Small tables with named rows and columns. After each table, cells are looked up by row and column.

rufil:
         radul  gopidef
zib       -0.7     -0.7
zeremi    -1.8     -1.8
viganak    3.8      6.0
repe      -5.7     -5.7
gazenak   -2.7     -2.9
fif        2.6      3.8
vizul     -4.5     -4.7
mafa      -1.9     -1.9
tepare    -8.3     -8.1
furez      4.8      8.0
biv       -0.9     -0.6
depa      -9.9     -9.3
rus       -5.7     -5.9
rizus      1.3      2.2

depa, gopidef => -9.3
furez, radul => 4.8
rus, radul => -5.7
tepare, radul => -8.3
gazenak, gopidef => -2.9
zeremi, gopidef => -1.8
mafa, gopidef => -1.9
repe, gopidef => -5.7
fif, gopidef => 3.8
zib, gopidef => -0.7
furez, gopidef => 8.0
Row with the largest radul: furez

Table movive
,nud,vinugef,zupi,sez,sesul,riruzu
vup,644,641,631,268,268,268
bal,50,44,35,878,877,877
zamipef,868,866,856,38,39,38
mam,552,548,539,363,362,362
belid,273,268,259,649,648,648
sagare,412,408,399,506,505,505
kirilal,208,203,194,715,714,715
foz,691,688,678,220,220,219
vifu,445,440,431,473,472,472
bimata,351,346,337,569,568,568
petupod,631,627,618,282,282,281
nog,548,545,535,366,366,366
zupepu,433,429,420,484,484,484

What is the nud of vup in movive?
644
What is the sez of petupod in movive?
282
What is the riruzu of belid in movive?
648
What is the sesul of mam in movive?
362
What is the zupi of petupod in movive?
618
What is the nud of kirilal in movive?
208
What is the zupi of bimata in movive?
337
What is the sez of vifu in movive?
473
What is the sesul of zupepu in movive?
484
What is the riruzu of sagare in movive?
505
What is the sesul of foz in movive?
220
What is the vinugef of vifu in movive?
440
What is the sez of foz in movive?
220
What is the nud of mam in movive?
552

piderap
          zatef  gukapa    lir    davu  figamo  tivelu     dum  tibusob    mipu     bur
geduzok   42376  -69569  47754  -25461   71151   20055   21745    30983   14685   42347
gimepi     5625    5280   5177    5829    5355    5284    5185     5842    5528    5302
vov       15748    7650   7391   10335   27868   69356  -18567    14588   19832  -31874
ser       45935  -17624  78339   -3096   51290  -49746   -1841    79299  -38587   31584
sok       39976  -18564   -267   -5903   -5140   28065   -4576   -33804  -18359   19616
roline   -23567   19749  18734    -971    -438   -1219   52512    36110   11165  -16638
kima      15669  -44501  29087  -21571   54072   16120   16367    31612   12089   29112
vozigum   31940   49947  77246   -4599   21529  -57591      -9    87159  -39727  -18517
zeti     -38151   19812  21340   -1885   -3273   -1833   76479    46286   15686  -21746
basala     5108    5810   5508    5226    5119    5242    5329     5523    5153    5291
guvuf      5802    5637   5674    5261    4926    5593    5630     5547    4886    5636

dum of geduzok: 21745
tibusob of roline: 36110
mipu of basala: 5153
mipu of guvuf: 4886
figamo of roline: -438
zatef of geduzok: 42376
tivelu of vozigum: -57591
lir of geduzok: 47754
tibusob of kima: 31612
mipu of roline: 11165
davu of gimepi: 5829
mipu of vov: 19832
tibusob of sok: -33804
davu of vov: 10335
figamo of geduzok: 71151
dum of roline: 52512

lufete.csv
,dilus,vumalit,pogeval,lovo,dufi,tipo,lek
sebezad,4934,2875,4835,4847,4828,4413,8421
luseliz,5294,5924,4234,4020,3231,2820,5905
kapano,6125,5324,4061,4314,6593,3680,6056
navivo,3939,3572,4803,4004,7439,1675,5232
zod,5568,5123,3914,2890,5003,1991,5505
zuf,4382,7005,3978,3721,5551,2127,4601
dil,5524,3473,4622,5855,2991,2683,6864
zim,5981,4282,3988,5128,2681,4127,8409
toseses,4813,3442,5168,4530,7063,3297,7308
gasome,6321,3814,5112,6262,4522,4387,6738
nur,5519,5162,4019,3183,7743,1321,5483

What is the vumalit of zod in lufete? 5123
What is the tipo of zod in lufete? 1991
What is the vumalit of zuf in lufete? 7005
What is the dilus of gasome in lufete? 6321
What is the pogeval of dil in lufete? 4622
What is the tipo of sebezad in lufete? 4413
What is the dufi of nur in lufete? 7743
What is the dilus of toseses in lufete? 4813
What is the lovo of kapano in lufete? 4314
What is the lek of dil in lufete? 6864
What is the dufi of navivo in lufete? 7439
What is the pogeval of toseses in lufete? 5168

zogiki.tsv
	gaz	benosa	rubuk	dakeru	pasoru	pafana	sorut
pipo	-55.065	-7.828	43.225	86.346	-56.717	34.611	56.143
nor	-61.456	51.571	6.109	97.271	-53.630	27.056	19.232
gop	76.779	31.427	8.687	-13.413	63.538	11.196	-4.100
bikufav	12.285	5.612	28.625	24.977	10.935	22.550	32.581

pafana of gop = 11.196
rubuk of pipo = 43.225
pafana of pipo = 34.611
gaz of gop = 76.779
pasoru of bikufav = 10.935
sorut of pipo = 56.143
dakeru of pipo = 86.346
pasoru of gop = 63.538
gaz of nor = -61.456
benosa of pipo = -7.828
rubuk of gop = 8.687
pasoru of nor = -53.630
pafana of nor = 27.056
pafana of bikufav = 22.550
dakeru of gop = -13.413
sorut of nor = 19.232

tanun:
,disuva,kodote,pofa,vageti,tezuru,tazu
pupefi,131,38,121,97,205,113
tikoru,130,40,121,97,204,113
gevasom,130,39,121,97,204,113
gevun,109,203,118,143,33,127
vegel,131,39,121,97,205,113
kolozen,131,39,121,97,205,113
segima,131,38,121,97,205,113
siso,131,38,121,97,205,113

What is the kodote of gevun in tanun? 203
What is the disuva of gevasom in tanun? 130
What is the disuva of pupefi in tanun? 131
What is the pofa of pupefi in tanun? 121
What is the disuva of vegel in tanun? 131
What is the kodote of tikoru in tanun? 40
What is the tezuru of segima in tanun? 205
What is the tezuru of kolozen in tanun? 205

Table fogobu
,raruri,zafoman,ral,mep,magitub,nitug,navetip,lalupi,les
beve,0.24,-0.25,-0.81,0.78,-0.59,-0.83,0.39,-0.09,0.06
puzes,-0.15,0.70,0.73,-0.94,0.46,0.44,0.35,-0.93,0.27
mupales,0.32,-0.25,0.28,-0.37,-0.91,-0.06,0.12,-0.94,0.83
zul,-0.37,0.30,-0.78,0.40,0.51,0.72,0.96,-0.53,0.68
duv,0.73,-0.78,-0.92,-0.91,-0.20,0.72,-0.92,0.12,-0.43

zafoman of mupales = -0.25
zafoman of zul = 0.30
les of beve = 0.06
ral of beve = -0.81
ral of mupales = 0.28
ral of zul = -0.78
zafoman of duv = -0.78
raruri of beve = 0.24
lalupi of beve = -0.09
nitug of beve = -0.83
nitug of zul = 0.72
raruri of puzes = -0.15
les of puzes = 0.27
magitub of duv = -0.20
mep of duv = -0.91
raruri of zul = -0.37
mep of mupales = -0.37
navetip of puzes = 0.35

Table sekot
	pekivu	koz	bab	rov	meneno	med	kize
bufuv	1.1	1.1	1.7	-3.1	1.5	-3.1	-3.2
lep	-1.3	-1.3	-0.6	-0.7	-0.8	-0.7	-0.8
ludak	-0.8	-0.8	-0.2	-1.1	-0.4	-1.2	-1.2
sivasot	-9.6	-9.6	-8.9	7.8	-9.1	7.7	7.7
fefik	-3.4	-3.4	-2.7	1.5	-2.9	1.4	1.4
duf	3.4	3.4	4.0	-5.4	3.8	-5.5	-5.5
dobat	-4.8	-4.8	-4.0	2.8	-4.3	2.8	2.7
bobasik	-7.8	-7.8	-7.1	5.9	-7.3	5.9	5.8
nulekon	-2.8	-2.8	-2.1	0.8	-2.3	0.7	0.7

meneno of duf = 3.8
pekivu of ludak = -0.8
pekivu of sivasot = -9.6
kize of fefik = 1.4
pekivu of nulekon = -2.8
koz of bobasik = -7.8
koz of fefik = -3.4
kize of dobat = 2.7
med of bobasik = 5.9
meneno of sivasot = -9.1
koz of lep = -1.3
bab of ludak = -0.2
bab of sivasot = -8.9
kize of duf = -5.5
koz of sivasot = -9.6

